Here is a tiny trained network, its code and every weight. The questions are about switching its units off for an input and a target symbol, where a switched-off unit gives its printed mean instead of its output.

import numpy as np


def w(rows, s, z=0):
    codes = np.array(rows[::2]) - 128.0
    scale = np.full(codes.shape[1], s)
    scale[-1] = z or s
    return codes * scale


def f(y):
    return y / 2 * (1 + np.tanh(0.7978845608 * (y + 0.044715 * y**3)))


def softmax(a):
    e = np.exp(a - a.max(-1, keepdims=True))
    return e / e.sum(-1, keepdims=True)


def log_softmax(a):
    a = a - a.max(-1, keepdims=True)
    return a - np.log(np.exp(a).sum(-1, keepdims=True))


def net(x, mask):
    ids = ['Σβγεζημτφω'.index(c) for c in x.split()]
    T = len(ids)
    res = E[ids] + P[:T]
    r = res
    for j in range(2):
        rows = slice(2 * j, 2 * j + 2)
        q, k, v = (r @ M[0][rows].T for M in (Q, K, V))
        z = softmax(np.where(np.tri(T) > 0, q @ k.T / 2**0.5, -1e9)) @ v
        o = O[0][rows]
        res = res + np.where(mask[j], z, o[:, -1]) @ o[:, :-1]
    y = f(res @ A[0][:, :-1].T + A[0][:, -1])
    res = res + np.where(mask[2:18], y, B[0][:, -1]) @ B[0][:, :-1]
    return log_softmax(res[-1] @ U[:, :-1].T + U[:, -1])


Q, K, V, O, A, B = {}, {}, {}, {}, {}, {}
E = w([
[65,243,147,76,86,114],'Σ',
[213,103,95,161,59,92],'β',
[101,70,10,226,202,53],'γ',
[98,155,133,164,119,128],'ε',
[148,173,251,134,179,136],'ζ',
[188,112,179,84,229,20],'η',
[129,200,240,160,126,180],'μ',
[120,106,193,178,125,70],'τ',
[228,238,155,225,205,150],'φ',
[219,231,76,123,128,29],'ω',
],0.018)
P = w([
[34,185,144,184,227,2],'0',
[41,210,186,176,182,12],'1',
[80,192,178,170,187,14],'2',
[128,157,147,164,200,28],'3',
[142,170,150,165,165,78],'4',
[152,137,133,151,163,67],'5',
[164,147,128,153,143,94],'6',
[150,160,110,135,101,120],'7',
[163,178,130,140,87,152],'8',
[172,183,123,140,73,176],'9',
[161,157,96,120,84,143],'10',
[159,189,113,135,87,193],'11',
[116,150,65,93,84,133],'12',
],0.0057)
Q[0] = w([
[104,14,170,29,76,216],'H1',
[125,254,201,124,133,26],'H1',
[86,169,166,172,198,28],'H2',
[91,92,142,145,61,101],'H2',
],0.009)
K[0] = w([
[43,171,117,105,186,113],'H1',
[236,78,152,105,9,139],'H1',
[254,104,122,143,85,126],'H2',
[167,142,136,135,174,139],'H2',
],0.0092)
V[0] = w([
[146,119,223,137,195,208],'H1',
[93,92,104,216,124,145],'H1',
[107,113,132,1,150,170],'H2',
[105,46,152,157,126,38],'H2',
],0.01)
O[0] = w([
[133,108,169,171,158,221,68],'H1',
[65,108,150,209,36,114,122],'H1',
[27,51,125,140,177,123,8],'H2',
[142,3,117,83,108,140,172],'H2',
],0.011)
A[0] = w([
[73,59,254,85,110,102,133],'N1',
[137,177,96,200,89,19,162],'N2',
[58,150,61,87,219,132,143],'N3',
[160,98,141,20,177,132,178],'N4',
[136,10,168,167,36,114,47],'N5',
[53,243,111,240,65,172,128],'N6',
[71,117,158,251,97,48,73],'N7',
[146,242,200,46,128,63,189],'N8',
[188,148,208,174,109,103,205],'N9',
[180,133,240,49,76,136,86],'N10',
[145,34,156,166,174,66,108],'N11',
[160,127,32,200,118,76,155],'N12',
[134,236,132,65,120,93,187],'N13',
[164,163,155,182,130,170,95],'N14',
[69,95,253,125,50,135,255],'N15',
[214,113,151,111,142,127,158],'N16',
],0.0076,0.0045)
B[0] = w([
[133,114,93,215,137,56,131],'N1',
[100,139,127,115,176,136,223],'N2',
[197,82,208,1,178,124,134],'N3',
[97,145,88,48,65,209,153],'N4',
[145,161,141,72,176,154,141],'N5',
[146,136,203,121,87,111,163],'N6',
[217,223,38,65,128,202,141],'N7',
[103,107,114,168,100,170,253],'N8',
[105,62,130,163,90,129,181],'N9',
[190,148,71,182,199,150,176],'N10',
[141,152,152,150,62,181,142],'N11',
[81,85,191,137,121,176,182],'N12',
[129,57,133,125,209,99,232],'N13',
[160,155,74,109,122,119,142],'N14',
[74,77,89,197,136,106,140],'N15',
[10,115,93,148,117,121,165],'N16',
],0.0066,0.023)
U = w([
[127,57,141,180,86,81,248],'Σ',
[152,151,68,165,173,68,87],'β',
[53,187,125,137,48,88,253],'γ',
[154,132,146,133,100,90,33],'ε',
[185,198,74,109,66,118,80],'ζ',
[79,122,159,160,106,181,94],'η',
[65,123,129,162,136,183,36],'μ',
[255,169,154,148,140,88,83],'τ',
[150,141,184,111,151,101,111],'φ',
[88,84,138,112,105,189,134],'ω',
],0.0083,0.0035)

Each question gives the input, a string of symbols that net reads in full, and the target symbol t.
The units are the heads (2 rows each of Q, K, V and O) and the neurons (one row each of A and B). Each row of codes is followed by its name. A weight is (code - 128) times the scale printed after its matrix; where a second scale follows, it is the last column's (O, A, B and U).
mask holds one flag per unit, heads first, then neurons. A switched-off unit (its flag False) gives its mean, the last column of its rows in O or B, instead of its output. The means were averaged over made-up inputs and are rounded, as every weight is.
A unit's drop is (log p(t) with every unit on - log p(t) with that unit switched off) / (log p(t) with every unit on - log p(t) with every unit switched off).
The circuit of an input: a set's keep is (log p(t) with only the set's units on - log p(t) with every unit switched off) / (log p(t) with every unit on - log p(t) with every unit switched off). Starting from the 12 units with the biggest drops (on a tie, the unit counted first), units are removed one at a time, each time the one whose removal leaves the highest keep (on an exact tie, the one counted first), for as long as the keep stays at least 0.8.
circuit, biggest first: the units of the circuit, biggest drop first
k most important neurons: the k neurons with the biggest drops, biggest first
heads that matter: for each layer, one digit per head in row order, 1 if its drop is at least 0.15 and else 0, layers parted by /
drop of u: that unit's drop, to one decimal
input Σ η Σ η Σ Σ Σ Σ Σ Σ, target φ: circuit, biggest first => [H2 H1 N3]
input η Σ Σ γ Σ ζ, target μ: circuit, biggest first => [H1 N16]
input Σ Σ ζ Σ Σ Σ, target φ: circuit, biggest first => [H2 N3 H1 N16]
input φ τ τ, target τ: 2 most important neurons => [N7 N6]
input Σ Σ Σ ζ, target μ: circuit, biggest first => [H1 H2]
input τ Σ τ η, target Σ: 3 most important neurons => [N1 N2 N7]
input γ Σ Σ, target ζ: circuit, biggest first => [H1 N12]
input η ω Σ Σ Σ β φ, target Σ: heads that matter => 10
input ε τ Σ, target Σ: heads that matter => 11
input φ γ γ η, target ω: heads that matter => 10
input Σ Σ Σ Σ φ Σ, target τ: most important neuron => [N6]
input Σ Σ γ ε η η, target ω: 2 most important neurons => [N4 N16]
input η ζ Σ, target ω: heads that matter => 11
input Σ γ γ γ Σ, target ζ: circuit, biggest first => [H2 H1 N12]
input τ φ Σ Σ ω γ ω η, target β: circuit, biggest first => [H1 N16]
input η Σ Σ, target ω: circuit, biggest first => [H2]
input τ φ Σ ζ ω, target β: heads that matter => 11
input μ Σ Σ η Σ γ, target ω: heads that matter => 01
input Σ τ τ β η Σ Σ Σ μ, target Σ: heads that matter => 00
input Σ γ ε Σ Σ φ γ, target τ: circuit, biggest first => [H2 N6]
input φ γ φ γ τ, target τ: heads that matter => 11
input Σ γ Σ τ γ φ η Σ β Σ ζ, target Σ: 3 most important neurons => [N9 N7 N8]
input γ β β ω φ Σ Σ Σ Σ ε τ ζ, target Σ: drop of N12 => -0.1
input γ Σ ω Σ, target β: drop of N13 => 0.7
input η ζ η Σ Σ τ Σ, target Σ: drop of H1 => 0.3
input Σ β η η ζ Σ η ω, target Σ: drop of N11 => 0.0
